Below are the code and all the weights of a small trained network. Each question names an input and a target symbol and asks about switching units off, where a switched-off unit gives its printed mean instead of its output.

import numpy as np


def w(rows, s, z=0):
    codes = np.array(rows[::2]) - 128.0
    scale = np.full(codes.shape[1], s)
    scale[-1] = z or s
    return codes * scale


def norm(h):
    return h / np.sqrt((h * h).mean(-1, keepdims=True) + 1e-5)


def f(y):
    return y / 2 * (1 + np.tanh(0.7978845608 * (y + 0.044715 * y**3)))


def softmax(a):
    e = np.exp(a - a.max(-1, keepdims=True))
    return e / e.sum(-1, keepdims=True)


def log_softmax(a):
    a = a - a.max(-1, keepdims=True)
    return a - np.log(np.exp(a).sum(-1, keepdims=True))


def net(x, mask):
    ids = ['βγηθσφω'.index(c) for c in x.split()]
    T = len(ids)
    res = E[ids] + P[:T]
    u = 0
    for l in range(2):
        q, k, v = (norm(res) @ M[l].T for M in (Q, K, V))
        z = softmax(np.where(np.tri(T) > 0, q @ k.T / 2**0.5, -1e9)) @ v
        res = res + np.where(mask[u], z, O[l][:, -1]) @ O[l][:, :-1]
        u += 1
        y = f(norm(res) @ A[l][:, :-1].T + A[l][:, -1])
        res = res + np.where(mask[u : u + 4], y, B[l][:, -1]) @ B[l][:, :-1]
        u += 4
    return log_softmax(norm(res)[-1] @ U[:, :-1].T + U[:, -1])


Q, K, V, O, A, B = {}, {}, {}, {}, {}, {}
E = w([
[115,64,145,105,94,83,170,114,59,148],'β',
[135,117,143,214,184,98,189,107,134,178],'γ',
[144,124,173,144,92,70,169,137,132,177],'η',
[126,148,37,120,133,108,149,70,155,181],'θ',
[58,98,2,146,109,129,128,181,54,123],'σ',
[194,175,149,97,204,88,94,114,100,153],'φ',
[191,166,94,139,123,173,124,169,98,158],'ω',
],0.012)
P = w([
[83,89,255,137,117,201,89,84,140,195],'0',
[101,64,178,96,143,143,164,123,99,199],'1',
[105,93,132,100,144,123,158,147,98,201],'2',
[95,142,105,140,143,83,171,175,88,196],'3',
[129,143,85,101,124,85,165,190,97,176],'4',
[144,139,82,115,114,78,155,189,100,143],'5',
[152,149,71,129,111,60,162,172,93,123],'6',
[176,142,66,118,102,65,165,162,92,97],'7',
[174,141,71,161,106,62,176,149,101,62],'8',
[192,130,66,158,102,62,181,152,97,46],'9',
[218,131,58,158,99,59,190,138,96,17],'10',
],0.0092)
Q[0] = w([
[63,188,174,104,218,190,1,193,86,189],'L0H1',
[155,160,34,122,112,39,212,165,10,217],'L0H1',
],0.0085)
K[0] = w([
[115,121,157,89,129,161,148,128,134,250],'L0H1',
[189,166,106,131,127,125,118,164,102,79],'L0H1',
],0.014)
V[0] = w([
[254,182,155,139,184,132,145,119,123,126],'L0H1',
[157,138,107,192,58,242,134,185,90,124],'L0H1',
],0.0075)
O[0] = w([
[58,71,112,73,174,71,77,97,187,198,140],'L0H1',
[180,105,140,151,41,97,140,118,72,255,253],'L0H1',
],0.0089,0.0027)
A[0] = w([
[168,197,85,120,195,149,96,1,181,162,137],'L0N1',
[119,75,65,105,152,70,90,216,78,87,150],'L0N2',
[93,32,125,127,173,64,237,145,94,128,3],'L0N3',
[182,186,51,176,130,46,231,89,138,146,170],'L0N4',
],0.0067,0.0042)
B[0] = w([
[165,101,167,37,92,196,119,232,141,156,169],'L0N1',
[129,168,129,113,198,181,188,89,168,254,170],'L0N2',
[202,209,188,67,152,205,119,207,207,172,149],'L0N3',
[85,97,137,80,76,111,205,196,53,165,250],'L0N4',
],0.0078,0.012)
Q[1] = w([
[83,134,138,134,128,158,79,101,123,117],'L1H1',
[90,206,203,254,24,175,37,22,231,70],'L1H1',
],0.0084)
K[1] = w([
[187,132,84,94,113,99,162,185,83,127],'L1H1',
[201,81,1,38,222,5,221,200,95,122],'L1H1',
],0.0061)
V[1] = w([
[62,6,230,170,254,99,164,84,239,232],'L1H1',
[113,138,194,188,76,61,110,58,116,137],'L1H1',
],0.006)
O[1] = w([
[131,51,101,154,248,128,110,154,61,66,217],'L1H1',
[224,113,87,190,113,132,102,141,140,110,3],'L1H1',
],0.012,0.0023)
A[1] = w([
[124,231,80,141,38,120,140,119,202,150,168],'L1N1',
[131,134,84,102,190,117,47,129,254,189,249],'L1N2',
[11,164,105,71,114,85,179,84,103,140,119],'L1N3',
[133,34,120,146,196,110,132,179,65,96,188],'L1N4',
],0.0086,0.0019)
B[1] = w([
[88,81,146,177,240,139,149,89,163,33,199],'L1N1',
[125,104,97,192,119,142,150,106,32,144,164],'L1N2',
[215,183,133,143,134,135,11,136,130,54,254],'L1N3',
[102,185,157,107,75,144,104,109,244,157,220],'L1N4',
],0.012,0.0093)
U = w([
[140,135,227,151,128,190,62,128,65,150,254],'β',
[175,159,30,134,120,64,92,174,197,62,223],'γ',
[120,185,171,183,106,123,127,71,213,80,85],'η',
[85,140,161,16,136,180,152,198,209,125,11],'θ',
[131,91,112,185,94,153,208,172,26,78,89],'σ',
[81,77,103,141,239,113,123,101,82,65,99],'φ',
[122,99,117,134,68,114,79,121,137,254,41],'ω',
],0.0057,0.0062)

Each question gives the input, a string of symbols that net reads in full, and the target symbol t.
The units are the heads (2 rows each of Q, K, V and O) and the neurons (one row each of A and B). Each row of codes is followed by its name. A weight is (code - 128) times the scale printed after its matrix; where a second scale follows, it is the last column's (O, A, B and U).
mask holds one flag per unit, layer by layer, with each layer's heads first. A switched-off unit (its flag False) gives its mean, the last column of its rows in O or B, instead of its output. The means were averaged over made-up inputs and are rounded, as every weight is.
A unit's drop is (log p(t) with every unit on - log p(t) with that unit switched off) / (log p(t) with every unit on - log p(t) with every unit switched off).
The circuit of an input: a set's keep is (log p(t) with only the set's units on - log p(t) with every unit switched off) / (log p(t) with every unit on - log p(t) with every unit switched off). Starting from all 10 units, units are removed one at a time, each time the one whose removal leaves the highest keep (on an exact tie, the one counted first), for as long as the keep stays at least 0.8.
units of the circuit, in order: the units of the circuit, biggest drop first
most important unit: the unit with the biggest drop
k most important neurons: the k neurons with the biggest drops, biggest first
top k neurons in layer l: the k neurons of layer l with the biggest drops, biggest first
input φ σ θ ω θ η ω ω, target ω: most important unit => L1N4
input θ θ σ γ, target σ: 2 most important neurons => [L1N4; L0N2]
input θ φ σ θ σ ω η θ β θ γ, target θ: 2 most important neurons => [L0N3; L0N4]
input η ω ω γ γ η, target γ: units of the circuit, in order => [L1H1; L0N1; L1N4]
input σ σ θ θ θ θ θ ω σ η, target η: 3 most important neurons => [L1N1; L0N1; L1N2]
input σ θ θ, target η: units of the circuit, in order => [L1H1; L0H1; L1N1]
input θ θ θ γ θ ω ω θ φ θ γ, target φ: 2 most important neurons => [L1N2; L1N4]
input σ γ σ ω θ σ, target η: units of the circuit, in order => [L1H1; L0H1; L1N1; L0N4]
input η φ θ ω θ φ β, target γ: 3 most important neurons => [L1N4; L0N4; L0N1]
input η γ η σ γ, target γ: top 2 neurons in layer 0 => [L0N1; L0N2]
input φ β γ γ, target θ: 3 most important neurons => [L1N4; L1N3; L1N1]
input σ σ ω σ φ θ γ θ σ φ γ, target η: 2 most important neurons => [L1N1; L0N2]
input θ η η θ η σ γ, target σ: 2 most important neurons => [L1N4; L0N2]
input σ ω η σ θ θ ω β, target ω: units of the circuit, in order => [L0H1]
input θ ω ω σ θ, target β: top 2 neurons in layer 0 => [L0N1; L0N4]
input η θ θ θ γ, target γ: 4 most important neurons => [L0N4; L0N1; L1N4; L0N2]
input ω θ θ θ ω φ θ θ η, target θ: 2 most important neurons => [L0N4; L1N3]
input ω β θ θ η φ φ, target φ: 3 most important neurons => [L1N2; L0N4; L1N3]
input η σ θ, target γ: 2 most important neurons => [L1N4; L0N1]
input σ σ θ σ γ θ γ θ β, target η: most important unit => L1H1
input ω η θ β θ θ θ, target θ: top 3 neurons in layer 1 => [L1N3; L1N4; L1N2]
input φ σ θ θ ω φ θ ω θ γ η, target θ: top 2 neurons in layer 0 => [L0N3; L0N4]
input ω θ η φ β, target φ: top 2 neurons in layer 1 => [L1N2; L1N3]
